Below are the code and all the weights of a small trained network. Each question names an input and a class and asks about switching units off, where a switched-off unit gives its printed mean instead of its output.

import numpy as np


def w(rows, s, z=0):
    codes = np.array(rows[::2]) - 128.0
    scale = np.full(codes.shape[1], s)
    scale[-1] = z or s
    return codes * scale


def f(y):
    return y / 2 * (1 + np.tanh(0.7978845608 * (y + 0.044715 * y**3)))


def log_softmax(a):
    a = a - a.max(-1, keepdims=True)
    return a - np.log(np.exp(a).sum(-1, keepdims=True))


def net(x, mask):
    res = np.array(x, float).reshape(1, 7) / 4 @ E
    y = f(res @ A[0][:, :-1].T + A[0][:, -1])
    res = res + np.where(mask, y, B[0][:, -1]) @ B[0][:, :-1]
    return log_softmax(res[-1] @ U[:, :-1].T + U[:, -1])


A, B = {}, {}
E = w([
[10,163,189,25,132,224,203,148,74,182],'x0',
[156,178,44,190,101,190,152,73,11,157],'x1',
[123,29,31,116,151,116,217,255,106,30],'x2',
[141,168,121,123,113,118,149,131,137,110],'x3',
[134,99,156,154,121,160,143,127,140,128],'x4',
[118,109,128,129,133,131,91,144,110,147],'x5',
[133,172,76,95,141,125,130,123,155,136],'x6',
],0.01)
A[0] = w([
[106,117,147,46,130,173,150,201,124,133,169],'n0',
[139,106,149,124,137,108,94,176,184,107,246],'n1',
[122,205,184,116,112,156,106,94,98,195,150],'n2',
[187,169,172,164,113,108,42,46,148,156,254],'n3',
[97,172,228,73,132,154,118,96,126,180,181],'n4',
[155,158,52,199,124,192,156,75,7,146,169],'n5',
[203,85,59,178,113,81,121,157,105,106,162],'n6',
[97,134,149,73,126,155,190,187,62,148,92],'n7',
],0.015,0.0068)
B[0] = w([
[38,125,133,127,150,99,184,157,104,100,196],'n0',
[222,120,110,73,91,52,112,143,183,108,194],'n1',
[123,157,197,100,148,199,83,12,111,68,225],'n2',
[163,123,105,213,152,14,186,38,101,243,254],'n3',
[35,215,176,62,91,138,74,63,181,122,228],'n4',
[150,116,67,226,95,244,79,158,49,155,248],'n5',
[137,128,162,183,202,221,96,198,232,126,215],'n6',
[114,66,39,100,52,93,163,205,5,112,190],'n7',
],0.015,0.026)
U = w([
[197,143,164,104,97,14,148,54,200,191,253],'0',
[198,81,143,76,160,114,160,214,251,68,194],'1',
[151,142,115,218,135,152,140,51,89,207,103],'2',
[174,99,113,152,163,250,116,188,179,121,48],'3',
[49,190,201,50,68,82,147,61,165,96,185],'4',
[70,82,126,51,102,73,254,177,128,69,172],'5',
[122,156,151,76,46,253,114,25,44,133,16],'6',
[95,90,73,128,48,196,179,164,48,86,33],'7',
],0.008,0.0032)

Each question gives the input, the list of numbers given to net, and the class t.
The units are the neurons (one row each of A and B). Each row of codes is followed by its name. A weight is (code - 128) times the scale printed after its matrix; where a second scale follows, it is the last column's (A, B and U).
mask holds one flag per neuron, in row order. A switched-off neuron (its flag False) gives its mean, the last column of its row in B, instead of its output. The means were averaged over made-up inputs and are rounded, as every weight is.
A unit's drop is (log p(t) with every unit on - log p(t) with that unit switched off) / (log p(t) with every unit on - log p(t) with every unit switched off).
The circuit of an input: a set's keep is (log p(t) with only the set's units on - log p(t) with every unit switched off) / (log p(t) with every unit on - log p(t) with every unit switched off). Starting from all 8 units, units are removed one at a time, each time the one whose removal leaves the highest keep (on an exact tie, the one counted first), for as long as the keep stays at least 0.8.
circuit, biggest first: the units of the circuit, biggest drop first
most important unit: the unit with the biggest drop
k most important neurons: the k neurons with the biggest drops, biggest first
drop when u is switched off: that unit's drop, to one decimal
input [-6,-1,1,3,3,1,3], class 1: circuit, biggest first -> (n6 n5)
input [1,4,-2,-6,5,5,-6], class 6: circuit, biggest first -> (n6)
input [1,-4,6,6,-2,-1,-6], class 5: 2 most important neurons -> (n5 n0)
input [5,-1,8,-7,8,3,-1], class 5: 2 most important neurons -> (n5 n0)
input [-2,3,1,-5,-8,2,-8], class 3: circuit, biggest first -> (n3 n6)
input [0,1,7,7,8,6,-3], class 3: 2 most important neurons -> (n6 n3)
input [8,-7,1,-3,-5,-3,-8], class 5: 2 most important neurons -> (n7 n0)
input [8,-7,1,4,-1,2,-7], class 5: 2 most important neurons -> (n7 n0)
input [-1,0,-7,7,4,7,0], class 0: 2 most important neurons -> (n3 n5)
input [2,5,-6,-1,-2,-1,7], class 6: 2 most important neurons -> (n2 n4)
input [3,0,8,6,-6,2,3], class 5: 2 most important neurons -> (n5 n0)
input [-1,0,0,-6,-1,0,-3], class 0: 2 most important neurons -> (n5 n6)
input [2,-1,-7,-7,-2,2,5], class 4: 2 most important neurons -> (n5 n4)
input [1,-7,7,-7,7,-8,3], class 5: circuit, biggest first -> (n0)
input [0,6,3,-4,-5,6,0], class 3: 2 most important neurons -> (n3 n6)
input [1,8,0,-3,5,7,1], class 6: 3 most important neurons -> (n3 n0 n6)
input [5,5,1,2,-6,7,8], class 7: drop when n7 is switched off -> 0.8
input [-2,-7,1,5,2,4,5], class 1: drop when n3 is switched off -> 0.8
input [-3,-5,-7,-3,-4,-2,-2], class 0: drop when n3 is switched off -> 0.4
input [6,-8,-2,0,5,0,-3], class 4: most important unit -> n4
input [-5,-7,4,4,5,-4,1], class 1: drop when n3 is switched off -> 0.0
